Here is a tiny trained network, its code and every weight. The questions are about switching its units off for an input and a class, where a switched-off unit gives its printed mean instead of its output.

import numpy as np


def w(rows, s, z=0):
    codes = np.array(rows[::2]) - 128.0
    scale = np.full(codes.shape[1], s)
    scale[-1] = z or s
    return codes * scale


def f(y):
    return np.maximum(y, 0)


def log_softmax(a):
    a = a - a.max(-1, keepdims=True)
    return a - np.log(np.exp(a).sum(-1, keepdims=True))


def net(x, mask):
    res = np.array(x, float).reshape(1, 7) / 4 @ E
    y = f(res @ A[0][:, :-1].T + A[0][:, -1])
    res = res + np.where(mask, y, B[0][:, -1]) @ B[0][:, :-1]
    return log_softmax(res[-1] @ U[:, :-1].T + U[:, -1])


A, B = {}, {}
E = w([
[187,96,115,96,141,153,212,130,77,162,115],'x0',
[94,95,109,105,97,76,123,99,2,193,120],'x1',
[98,144,59,188,141,170,165,112,90,71,140],'x2',
[139,155,145,168,138,59,163,101,139,193,183],'x3',
[153,131,127,89,113,88,134,224,96,114,165],'x4',
[125,49,190,158,126,125,77,112,113,85,194],'x5',
[154,145,136,114,106,84,106,129,148,139,99],'x6',
],0.013)
A[0] = w([
[102,129,181,140,81,32,108,65,104,202,165,209],'n1',
[186,116,119,2,152,120,160,170,100,119,74,167],'n2',
[20,83,93,62,88,171,68,159,93,95,76,163],'n3',
[158,130,114,136,176,110,207,107,223,153,148,155],'n4',
[93,193,54,102,46,134,164,108,113,114,85,143],'n5',
[138,109,124,212,212,140,107,131,150,68,202,254],'n6',
[107,168,172,115,110,113,114,201,181,75,140,150],'n7',
[123,229,42,112,140,151,183,64,89,126,78,162],'n8',
],0.0095,0.0048)
B[0] = w([
[108,175,104,147,67,2,87,49,71,196,121,232],'n1',
[177,75,159,31,106,192,166,190,132,194,147,234],'n2',
[71,105,127,37,140,199,63,57,136,101,144,230],'n3',
[188,222,160,142,200,169,159,120,138,163,109,203],'n4',
[97,82,81,41,192,55,149,164,167,101,66,216],'n5',
[165,137,144,223,100,152,199,100,121,30,161,223],'n6',
[191,147,127,162,124,67,43,239,171,54,136,212],'n7',
[63,80,112,161,184,80,217,156,157,156,50,253],'n8',
],0.009,0.015)
U = w([
[149,216,197,164,166,195,145,112,206,165,127,31],'0',
[163,239,109,77,119,69,151,236,92,163,208,222],'1',
[107,176,130,136,22,64,129,46,64,192,137,206],'2',
[214,69,169,49,53,170,175,190,103,225,145,202],'3',
[129,95,88,170,73,179,212,112,1,58,174,3],'4',
[165,134,158,151,70,121,60,193,213,57,129,27],'5',
[39,125,143,47,117,183,41,103,114,73,152,129],'6',
[52,94,84,106,185,112,195,182,150,150,67,125],'7',
],0.0097,0.0018)

Each question gives the input, the list of numbers given to net, and the class t.
The units are the neurons (one row each of A and B). Each row of codes is followed by its name. A weight is (code - 128) times the scale printed after its matrix; where a second scale follows, it is the last column's (A, B and U).
mask holds one flag per neuron, in row order. A switched-off neuron (its flag False) gives its mean, the last column of its row in B, instead of its output. The means were averaged over made-up inputs and are rounded, as every weight is.
A unit's drop is (log p(t) with every unit on - log p(t) with that unit switched off) / (log p(t) with every unit on - log p(t) with every unit switched off).
The circuit of an input: a set's keep is (log p(t) with only the set's units on - log p(t) with every unit switched off) / (log p(t) with every unit on - log p(t) with every unit switched off). Starting from all 8 units, units are removed one at a time, each time the one whose removal leaves the highest keep (on an exact tie, the one counted first), for as long as the keep stays at least 0.8.
units of the circuit, in order: the units of the circuit, biggest drop first
k most important neurons: the k neurons with the biggest drops, biggest first
drop when u is switched off: that unit's drop, to one decimal
input [1,-5,5,7,4,-4,0], class 0: units of the circuit, in order : (n4)
input [5,5,7,-1,5,6,8], class 3: units of the circuit, in order : (n6 n2)
input [3,-5,4,2,3,-1,2], class 0: units of the circuit, in order : (n4 n5)
input [7,4,1,0,-7,2,6], class 2: 2 most important neurons : (n1 n5)
input [0,2,-3,8,1,-6,-6], class 2: 2 most important neurons : (n1 n7)
input [4,-8,-6,4,2,-6,-3], class 0: 2 most important neurons : (n4 n1)
input [0,-2,-2,-1,6,0,1], class 3: 3 most important neurons : (n2 n1 n6)
input [-7,-1,-4,5,0,-4,-2], class 2: 2 most important neurons : (n1 n2)
input [-1,-4,-7,-4,1,-5,-8], class 3: 2 most important neurons : (n2 n6)
input [6,6,6,-5,-3,6,5], class 6: 2 most important neurons : (n3 n6)
input [-8,-8,-2,4,-1,-5,-2], class 5: 2 most important neurons : (n7 n8)
input [-5,8,5,-8,6,-5,-5], class 6: 2 most important neurons : (n3 n4)
input [7,-4,-7,6,-3,-2,-4], class 0: 2 most important neurons : (n4 n5)
input [-7,5,-4,6,6,7,8], class 2: most important neuron : (n1)
input [5,-4,-3,7,1,-2,-6], class 0: drop when n5 is switched off : 0.0
input [7,-6,-4,-4,-8,8,5], class 0: drop when n7 is switched off : 0.4
input [0,-4,-6,6,0,7,0], class 2: drop when n1 is switched off : 1.4
input [-4,0,-7,-5,8,-1,-5], class 5: drop when n4 is switched off : 0.1
